Below is a small trained network, with its code and all its weights. Each question gives an input and a target symbol and asks what happens when units are switched off, that is, made to give their printed mean instead of their output.

import numpy as np


def w(rows, s, z=0):
    codes = np.array(rows[::2]) - 128.0
    scale = np.full(codes.shape[1], s)
    scale[-1] = z or s
    return codes * scale


def norm(h):
    return h / np.sqrt((h * h).mean(-1, keepdims=True) + 1e-5)


def f(y):
    return np.maximum(y, 0)


def softmax(a):
    e = np.exp(a - a.max(-1, keepdims=True))
    return e / e.sum(-1, keepdims=True)


def log_softmax(a):
    a = a - a.max(-1, keepdims=True)
    return a - np.log(np.exp(a).sum(-1, keepdims=True))


def net(x, mask):
    ids = ['αβγδεζηθλμξπστφω'.index(c) for c in x.split()]
    T = len(ids)
    res = E[ids] + P[:T]
    u = 0
    for l in range(2):
        r = norm(res)
        for j in range(3):
            rows = slice(3 * j, 3 * j + 3)
            q, k, v = (r @ M[l][rows].T for M in (Q, K, V))
            z = softmax(np.where(np.tri(T) > 0, q @ k.T / 3**0.5, -1e9)) @ v
            o = O[l][rows]
            res = res + np.where(mask[u + j], z, o[:, -1]) @ o[:, :-1]
        u += 3
        y = f(norm(res) @ A[l][:, :-1].T + A[l][:, -1])
        res = res + np.where(mask[u : u + 16], y, B[l][:, -1]) @ B[l][:, :-1]
        u += 16
    return log_softmax(norm(res)[-1] @ U[:, :-1].T + U[:, -1])


Q, K, V, O, A, B = {}, {}, {}, {}, {}, {}
E = w([
[132,110,155],'α',
[124,150,148],'β',
[133,117,152],'γ',
[168,77,157],'δ',
[97,118,142],'ε',
[137,158,137],'ζ',
[136,160,135],'η',
[92,153,126],'θ',
[92,151,127],'λ',
[145,76,95],'μ',
[255,88,107],'ξ',
[91,150,131],'π',
[118,85,116],'σ',
[144,89,91],'τ',
[179,168,193],'φ',
[84,128,94],'ω',
],0.0087)
P = w([
[138,2,73],'0',
[163,24,139],'1',
[155,31,185],'2',
[155,56,190],'3',
[155,75,197],'4',
[156,99,199],'5',
[156,119,201],'6',
[153,147,199],'7',
[164,173,200],'8',
[160,209,194],'9',
[169,225,200],'10',
[165,245,197],'11',
],0.0007)
Q[0] = w([
[149,95,156],'0.h0',
[105,193,74],'0.h0',
[163,126,88],'0.h0',
[50,77,57],'0.h1',
[73,94,107],'0.h1',
[28,104,106],'0.h1',
[69,254,190],'0.h2',
[128,21,64],'0.h2',
[154,5,52],'0.h2',
],0.0059)
K[0] = w([
[120,142,151],'0.h0',
[147,137,85],'0.h0',
[112,120,126],'0.h0',
[186,148,157],'0.h1',
[162,134,151],'0.h1',
[147,144,147],'0.h1',
[161,203,143],'0.h2',
[98,19,84],'0.h2',
[80,6,72],'0.h2',
],0.012)
V[0] = w([
[135,76,145],'0.h0',
[89,152,163],'0.h0',
[110,221,254],'0.h0',
[151,77,181],'0.h1',
[147,106,62],'0.h1',
[219,94,124],'0.h1',
[185,145,173],'0.h2',
[176,247,161],'0.h2',
[178,145,240],'0.h2',
],0.0025)
O[0] = w([
[166,140,148,131],'0.h0',
[63,154,137,147],'0.h0',
[101,201,122,233],'0.h0',
[76,177,106,157],'0.h1',
[110,115,177,96],'0.h1',
[100,174,96,130],'0.h1',
[96,41,119,201],'0.h2',
[140,5,191,254],'0.h2',
[89,44,150,247],'0.h2',
],0.0021,0.0012)
A[0] = w([
[85,232,90,118],'0.n0',
[164,39,84,111],'0.n1',
[50,214,112,186],'0.n2',
[133,231,24,140],'0.n3',
[83,47,65,118],'0.n4',
[227,192,152,84],'0.n5',
[123,63,146,214],'0.n6',
[86,169,145,2],'0.n7',
[199,252,135,92],'0.n8',
[251,164,51,111],'0.n9',
[196,157,50,131],'0.n10',
[100,120,87,130],'0.n11',
[99,143,148,75],'0.n12',
[44,113,148,84],'0.n13',
[37,121,77,9],'0.n14',
[217,148,146,130],'0.n15',
],0.0034,0.0018)
B[0] = w([
[112,42,118,159],'0.n0',
[127,154,45,198],'0.n1',
[133,50,159,207],'0.n2',
[117,154,154,157],'0.n3',
[164,178,150,201],'0.n4',
[122,55,123,205],'0.n5',
[104,170,63,253],'0.n6',
[79,136,113,133],'0.n7',
[114,48,136,191],'0.n8',
[196,155,251,175],'0.n9',
[60,137,213,167],'0.n10',
[166,146,175,162],'0.n11',
[114,139,138,140],'0.n12',
[155,165,129,177],'0.n13',
[186,162,173,159],'0.n14',
[61,75,159,210],'0.n15',
],0.003,0.0018)
Q[1] = w([
[168,109,180],'1.h0',
[118,222,46],'1.h0',
[146,67,204],'1.h0',
[190,255,54],'1.h1',
[79,57,132],'1.h1',
[112,63,140],'1.h1',
[145,137,105],'1.h2',
[131,195,128],'1.h2',
[37,94,146],'1.h2',
],0.0069)
K[1] = w([
[209,78,114],'1.h0',
[32,125,127],'1.h0',
[202,125,110],'1.h0',
[93,1,114],'1.h1',
[185,246,100],'1.h1',
[163,216,125],'1.h1',
[132,107,109],'1.h2',
[185,163,98],'1.h2',
[131,100,192],'1.h2',
],0.0062)
V[1] = w([
[165,169,143],'1.h0',
[143,168,123],'1.h0',
[122,172,115],'1.h0',
[193,212,90],'1.h1',
[123,157,60],'1.h1',
[198,154,154],'1.h1',
[3,110,115],'1.h2',
[94,129,103],'1.h2',
[105,115,178],'1.h2',
],0.0038)
O[1] = w([
[151,73,113,101],'1.h0',
[156,64,93,80],'1.h0',
[99,48,143,62],'1.h0',
[165,254,158,2],'1.h1',
[120,181,195,38],'1.h1',
[180,184,4,118],'1.h1',
[170,211,101,178],'1.h2',
[153,121,52,108],'1.h2',
[151,163,157,214],'1.h2',
],0.0023,0.0016)
A[1] = w([
[108,128,157,166],'1.n0',
[128,184,37,254],'1.n1',
[103,175,24,166],'1.n2',
[217,101,145,178],'1.n3',
[149,225,159,96],'1.n4',
[219,88,80,165],'1.n5',
[93,59,77,26],'1.n6',
[216,111,22,140],'1.n7',
[134,123,163,101],'1.n8',
[143,99,126,83],'1.n9',
[134,159,166,94],'1.n10',
[100,88,114,38],'1.n11',
[102,148,163,205],'1.n12',
[63,151,88,156],'1.n13',
[253,99,151,178],'1.n14',
[135,164,160,104],'1.n15',
],0.0045,0.0012)
B[1] = w([
[129,163,98,207],'1.n0',
[169,94,222,191],'1.n1',
[189,107,196,189],'1.n2',
[42,108,82,227],'1.n3',
[205,29,71,140],'1.n4',
[114,175,73,213],'1.n5',
[183,223,185,170],'1.n6',
[92,251,132,228],'1.n7',
[168,163,119,183],'1.n8',
[83,122,159,147],'1.n9',
[103,222,116,161],'1.n10',
[191,182,140,145],'1.n11',
[170,163,89,221],'1.n12',
[217,27,65,178],'1.n13',
[53,120,45,252],'1.n14',
[131,146,114,153],'1.n15',
],0.0031,0.0022)
U = w([
[99,113,107,183],'α',
[220,28,141,50],'β',
[225,188,121,124],'γ',
[91,140,134,124],'δ',
[107,137,122,63],'ε',
[143,105,124,33],'ζ',
[106,93,128,99],'η',
[105,227,5,74],'θ',
[87,238,174,114],'λ',
[117,108,133,184],'μ',
[183,140,133,156],'ξ',
[204,109,38,195],'π',
[92,90,135,202],'σ',
[131,52,238,142],'τ',
[149,111,148,1],'φ',
[95,87,32,179],'ω',
],0.016,0.0048)

Each question gives the input, a string of symbols that net reads in full, and the target symbol t.
The units are the heads (3 rows each of Q, K, V and O) and the neurons (one row each of A and B). Each row of codes is followed by its name. A weight is (code - 128) times the scale printed after its matrix; where a second scale follows, it is the last column's (O, A, B and U).
mask holds one flag per unit, layer by layer, with each layer's heads first. A switched-off unit (its flag False) gives its mean, the last column of its rows in O or B, instead of its output. The means were averaged over made-up inputs and are rounded, as every weight is.
A unit's drop is (log p(t) with every unit on - log p(t) with that unit switched off) / (log p(t) with every unit on - log p(t) with every unit switched off).
The circuit of an input: a set's keep is (log p(t) with only the set's units on - log p(t) with every unit switched off) / (log p(t) with every unit on - log p(t) with every unit switched off). Starting from the 12 units with the biggest drops (on a tie, the unit counted first), units are removed one at a time, each time the one whose removal leaves the highest keep (on an exact tie, the one counted first), for as long as the keep stays at least 0.8.
units of the circuit, in order: the units of the circuit, biggest drop first
unit that matters most: the unit with the biggest drop
k most important neurons: the k neurons with the biggest drops, biggest first
top k neurons in layer l: the k neurons of layer l with the biggest drops, biggest first
heads that matter: for each layer, one digit per head in row order, 1 if its drop is at least 0.15 and else 0, layers parted by /
drop when u is switched off: that unit's drop, to one decimal
input σ η φ δ η ζ, target τ: units of the circuit, in order : [1.n7, 0.n8, 0.n5]
input γ σ λ σ μ γ, target λ: units of the circuit, in order : [0.h2]
input ξ η λ, target ω: units of the circuit, in order : [1.n13, 1.n7]
input α γ θ η α β τ β σ τ η, target θ: 3 most important neurons : [0.n9, 0.n10, 0.n4]
input λ η β η, target τ: top 2 neurons in layer 0 : [0.n4, 0.n15]
input β ξ η η σ η γ, target λ: heads that matter : 111 / 011
input λ η α η τ α, target θ: top 3 neurons in layer 0 : [0.n9, 0.n2, 0.n4]
input β τ γ, target θ: heads that matter : 001 / 010
input δ ξ η, target ω: heads that matter : 101 / 110
input η τ ξ ξ α, target ω: heads that matter : 100 / 110
input ε ε η η λ λ θ φ α τ γ, target θ: 3 most important neurons : [0.n9, 0.n2, 0.n10]
input θ ω η ξ α, target ω: top 2 neurons in layer 0 : [0.n2, 0.n0]
input ξ α η, target ω: 3 most important neurons : [1.n7, 0.n1, 0.n10]
input ε λ τ, target θ: 2 most important neurons : [1.n7, 0.n9]
input λ σ ε η ξ σ η τ α, target θ: 3 most important neurons : [0.n9, 0.n2, 0.n10]
input η τ η, target θ: unit that matters most : 0.h2
input δ α ω φ η σ ε, target λ: 4 most important neurons : [0.n4, 0.n5, 0.n15, 0.n8]
input η σ θ ε, target λ: heads that matter : 001 / 011
input α α λ η α β β σ α τ ε, target θ: 4 most important neurons : [0.n9, 0.n10, 0.n6, 1.n1]
input σ φ λ μ η η ε ξ β ω β δ, target ω: unit that matters most : 1.n14
input λ η ε σ τ, target θ: 2 most important neurons : [0.n9, 1.n7]
input σ σ η β μ π η β ζ, target τ: top 2 neurons in layer 0 : [0.n8, 0.n15]
input η α λ α ξ η ω σ θ τ ξ ε, target θ: top 4 neurons in layer 0 : [0.n9, 0.n10, 0.n6, 0.n2]
input α η φ β ξ λ, target ω: drop when 0.n10 is switched off : 0.2
input ε ω ξ ξ σ λ ξ ζ, target ω: drop when 1.n7 is switched off : 0.2
input ω η η θ φ δ σ λ σ α, target λ: drop when 1.h1 is switched off : 1.1
input ω δ η η σ α, target λ: drop when 0.n4 is switched off : 0.5
input λ η ξ ζ, target ω: most important neuron : [0.n2]
